[[-12, -14, 20, -28, -20, 22, -9],
[0, -20, 28, -24, -1, 25, -49],
[7, 74, 32, -2, -23, -11, 50],
[2, 73, 28, -4, -28, -6, 56],
[45, -51, -66, -24, -28, 22, 84]]
->
[[-12, 20, -20, -9],
[0, 28, -1, -49],
[7, 32, -23, 50],
[2, 28, -28, 56],
[45, -66, -28, 84]]

[[-31, -46, -44],
[-28, -50, -53],
[-31, -54, -83],
[-29, -45, -41],
[-30, -38, -36],
[37, 41, 82],
[-11, -24, -37],
[-18, -36, -39],
[-5, -11, -30],
[37, 55, 66],
[-50, -43, -59],
[-1, 8, 0]]
->
[[-31, -44],
[-28, -53],
[-31, -83],
[-29, -41],
[-30, -36],
[37, 82],
[-11, -37],
[-18, -39],
[-5, -30],
[37, 66],
[-50, -59],
[-1, 0]]

[[55, 48],
[64, 76],
[49, 48],
[68, 65],
[54, 35],
[49, 36],
[32, 30],
[52, 48],
[46, 42],
[38, 40],
[61, 64],
[37, 59]]
->
[[55],
[64],
[49],
[68],
[54],
[49],
[32],
[52],
[46],
[38],
[61],
[37]]

[[12, -17, -28, -4],
[-24, -31, 1, 71],
[-75, 30, -1, -74],
[-51, 68, 54, 16],
[-34, -5, -82, 73],
[9, -2, 29, -11],
[-16, -48, 74, 25],
[-1, -81, 49, 12],
[59, -18, -3, -5],
[40, 42, -67, -31]]
->
[[12, -28],
[-24, 1],
[-75, -1],
[-51, 54],
[-34, -82],
[9, 29],
[-16, 74],
[-1, 49],
[59, -3],
[40, -67]]

[[58, 5, 9, 9, 16],
[55, -24, -34, -18, -19],
[-61, 12, -1, 9, 16],
[-12, 43, 60, 47, 50],
[10, -54, -32, -36, -40],
[9, -39, -44, -45, -37],
[75, 26, 17, 11, 13],
[12, -51, -41, -37, -56],
[13, -35, -54, -58, -43],
[-46, -11, -11, -16, -14]]
->
[[58, 9, 16],
[55, -34, -19],
[-61, -1, 16],
[-12, 60, 50],
[10, -32, -40],
[9, -44, -37],
[75, 17, 13],
[12, -41, -56],
[13, -54, -43],
[-46, -11, -14]]

[[-1, 8, 10, 1, 30, 1],
[36, 23, -13, 2, 10, -11],
[-50, 17, -11, -23, -5, -37],
[-24, 1, -36, -77, 9, 2],
[-49, -16, -16, 23, 6, 22],
[-26, 8, -6, -36, 26, 7],
[23, 3, -16, -4, -15, 18],
[31, -14, -9, -9, -64, -57]]
->
[[-1, 10, 30],
[36, -13, 10],
[-50, -11, -5],
[-24, -36, 9],
[-49, -16, 6],
[-26, -6, 26],
[23, -16, -15],
[31, -9, -64]]

[[13, -2, -43, 28, 24, 10, -6, 0, 36, -18, 24],
[-2, 7, -27, 21, 0, -19, 0, -8, 71, -32, 25],
[30, -5, -83, 52, 48, 30, 0, -61, 48, -26, 42],
[15, -3, -29, 16, 16, 18, -3, -24, 2, 0, 13],
[9, 10, -20, 13, 8, 4, -3, -12, 25, 4, 21],
[20, -1, -69, 46, 0, 14, -8, -46, 61, 0, 40]]
->
[[13, -43, 24, -6, 36, 24],
[-2, -27, 0, 0, 71, 25],
[30, -83, 48, 0, 48, 42],
[15, -29, 16, -3, 2, 13],
[9, -20, 8, -3, 25, 21],
[20, -69, 0, -8, 61, 40]]

[[27, 27, 34],
[43, 20, 42],
[38, -68, 30],
[20, 34, 33],
[-1, 0, 5],
[31, 22, 28],
[31, 27, 30],
[24, 30, 37],
[20, 35, 33]]
->
[[27, 34],
[43, 42],
[38, 30],
[20, 33],
[-1, 5],
[31, 28],
[31, 30],
[24, 37],
[20, 33]]
